Here is a tiny trained network, its code and every weight. The questions are about switching its units off for an input and a class, where a switched-off unit gives its printed mean instead of its output.

import numpy as np


def w(rows, s, z=0):
    codes = np.array(rows[::2]) - 128.0
    scale = np.full(codes.shape[1], s)
    scale[-1] = z or s
    return codes * scale


def f(y):
    return y / 2 * (1 + np.tanh(0.7978845608 * (y + 0.044715 * y**3)))


def log_softmax(a):
    a = a - a.max(-1, keepdims=True)
    return a - np.log(np.exp(a).sum(-1, keepdims=True))


def net(x, mask):
    res = np.array(x, float).reshape(1, 4) / 4 @ E
    y = f(res @ A[0][:, :-1].T + A[0][:, -1])
    res = res + np.where(mask, y, B[0][:, -1]) @ B[0][:, :-1]
    return log_softmax(res[-1] @ U[:, :-1].T + U[:, -1])


A, B = {}, {}
E = w([
[244,58,57,138,132,126,172],'x0',
[58,62,149,156,177,244,151],'x1',
[110,105,147,219,2,146,181],'x2',
[226,152,220,150,142,130,86],'x3',
],0.0092)
A[0] = w([
[93,170,167,136,128,125,117,179],'n0',
[127,134,131,122,124,140,145,71],'n1',
[117,102,147,140,173,227,141,130],'n2',
[126,95,153,168,51,125,132,142],'n3',
[130,124,140,129,67,143,146,129],'n4',
[111,117,126,147,74,129,162,111],'n5',
[165,135,200,129,125,128,128,107],'n6',
[87,112,42,118,121,114,132,95],'n7',
[88,155,155,121,118,129,99,88],'n8',
[120,103,142,128,161,180,137,92],'n9',
[128,140,99,83,248,112,107,132],'n10',
[177,144,196,151,159,148,121,128],'n11',
[211,64,58,138,134,149,141,113],'n12',
[123,141,121,115,98,80,102,100],'n13',
[122,127,121,89,170,114,144,115],'n14',
[78,153,172,103,113,124,116,129],'n15',
[71,168,171,130,136,103,119,94],'n16',
[110,123,99,124,121,121,127,255],'n17',
[135,135,129,137,67,163,123,91],'n18',
[60,135,72,123,126,103,131,118],'n19',
[155,122,180,145,130,136,94,112],'n20',
[144,183,118,125,113,103,152,143],'n21',
[147,148,116,115,103,93,135,104],'n22',
[147,170,96,111,105,60,109,123],'n23',
[112,96,131,142,152,169,114,108],'n24',
],0.014,0.0092)
B[0] = w([
[212,60,123,113,107,177,136,196],'n0',
[101,160,95,140,160,102,150,117],'n1',
[79,52,174,137,115,47,121,211],'n2',
[114,157,124,180,145,178,19,209],'n3',
[129,169,117,166,152,140,66,172],'n4',
[94,198,110,154,168,139,77,178],'n5',
[106,174,85,46,114,97,137,174],'n6',
[77,234,40,60,128,63,182,182],'n7',
[128,141,63,167,189,132,209,160],'n8',
[59,117,109,159,164,63,160,163],'n9',
[119,188,120,222,131,193,6,246],'n10',
[108,183,86,24,67,117,129,196],'n11',
[200,66,45,156,150,186,236,214],'n12',
[82,105,129,154,164,85,160,160],'n13',
[108,183,121,148,149,143,99,162],'n14',
[181,83,70,173,128,149,181,183],'n15',
[143,103,44,179,166,151,217,179],'n16',
[231,44,231,34,21,164,34,210],'n17',
[87,195,95,175,179,117,112,156],'n18',
[121,199,66,43,126,87,161,186],'n19',
[131,175,95,61,121,88,136,167],'n20',
[98,81,163,136,124,108,119,171],'n21',
[75,104,123,150,159,93,158,158],'n22',
[48,58,165,162,137,67,125,205],'n23',
[92,118,129,152,148,55,145,161],'n24',
],0.021,0.013)
U = w([
[129,202,122,220,153,189,21,134],'0',
[231,66,57,175,156,182,224,152],'1',
[48,27,178,163,126,1,119,104],'2',
[137,221,73,3,70,84,138,109],'3',
[232,67,236,81,35,187,78,254],'4',
[151,164,174,137,134,133,159,68],'5',
[161,180,163,156,167,155,173,56],'6',
],0.0084,0.0039)

Each question gives the input, the list of numbers given to net, and the class t.
The units are the neurons (one row each of A and B). Each row of codes is followed by its name. A weight is (code - 128) times the scale printed after its matrix; where a second scale follows, it is the last column's (A, B and U).
mask holds one flag per neuron, in row order. A switched-off neuron (its flag False) gives its mean, the last column of its row in B, instead of its output. The means were averaged over made-up inputs and are rounded, as every weight is.
A unit's drop is (log p(t) with every unit on - log p(t) with that unit switched off) / (log p(t) with every unit on - log p(t) with every unit switched off).
The circuit of an input: a set's keep is (log p(t) with only the set's units on - log p(t) with every unit switched off) / (log p(t) with every unit on - log p(t) with every unit switched off). Starting from the 12 units with the biggest drops (on a tie, the unit counted first), units are removed one at a time, each time the one whose removal leaves the highest keep (on an exact tie, the one counted first), for as long as the keep stays at least 0.8.
units of the circuit, in order: the units of the circuit, biggest drop first
unit that matters most: the unit with the biggest drop
top k neurons: the k neurons with the biggest drops, biggest first
drop of u: that unit's drop, to one decimal
input [-3,6,5,1], class 2: top 2 neurons -> (n2 n10)
input [-3,5,-6,-7], class 3: unit that matters most -> n19
input [-6,2,6,8], class 3: top 4 neurons -> (n11 n10 n6 n20)
input [3,-8,7,-4], class 2: top 2 neurons -> (n23 n10)
input [-6,-8,-8,1], class 0: top 2 neurons -> (n10 n2)
input [-6,6,4,-6], class 1: top 2 neurons -> (n15 n16)
input [-2,-1,-4,-6], class 3: top 2 neurons -> (n19 n7)
input [-7,5,-4,7], class 1: top 3 neurons -> (n16 n15 n0)
input [5,-3,0,7], class 3: top 2 neurons -> (n11 n6)
input [-5,-2,-4,0], class 1: top 4 neurons -> (n3 n16 n15 n0)
input [-4,-3,-5,6], class 3: top 2 neurons -> (n11 n6)
input [0,-8,-8,1], class 0: top 3 neurons -> (n10 n2 n14)
input [4,1,0,5], class 3: drop of n15 -> 0.3
input [-3,5,-2,1], class 2: units of the circuit, in order -> (n2)
input [5,-8,-2,1], class 2: drop of n23 -> 0.9
input [-6,-6,-1,5], class 1: drop of n0 -> 0.5
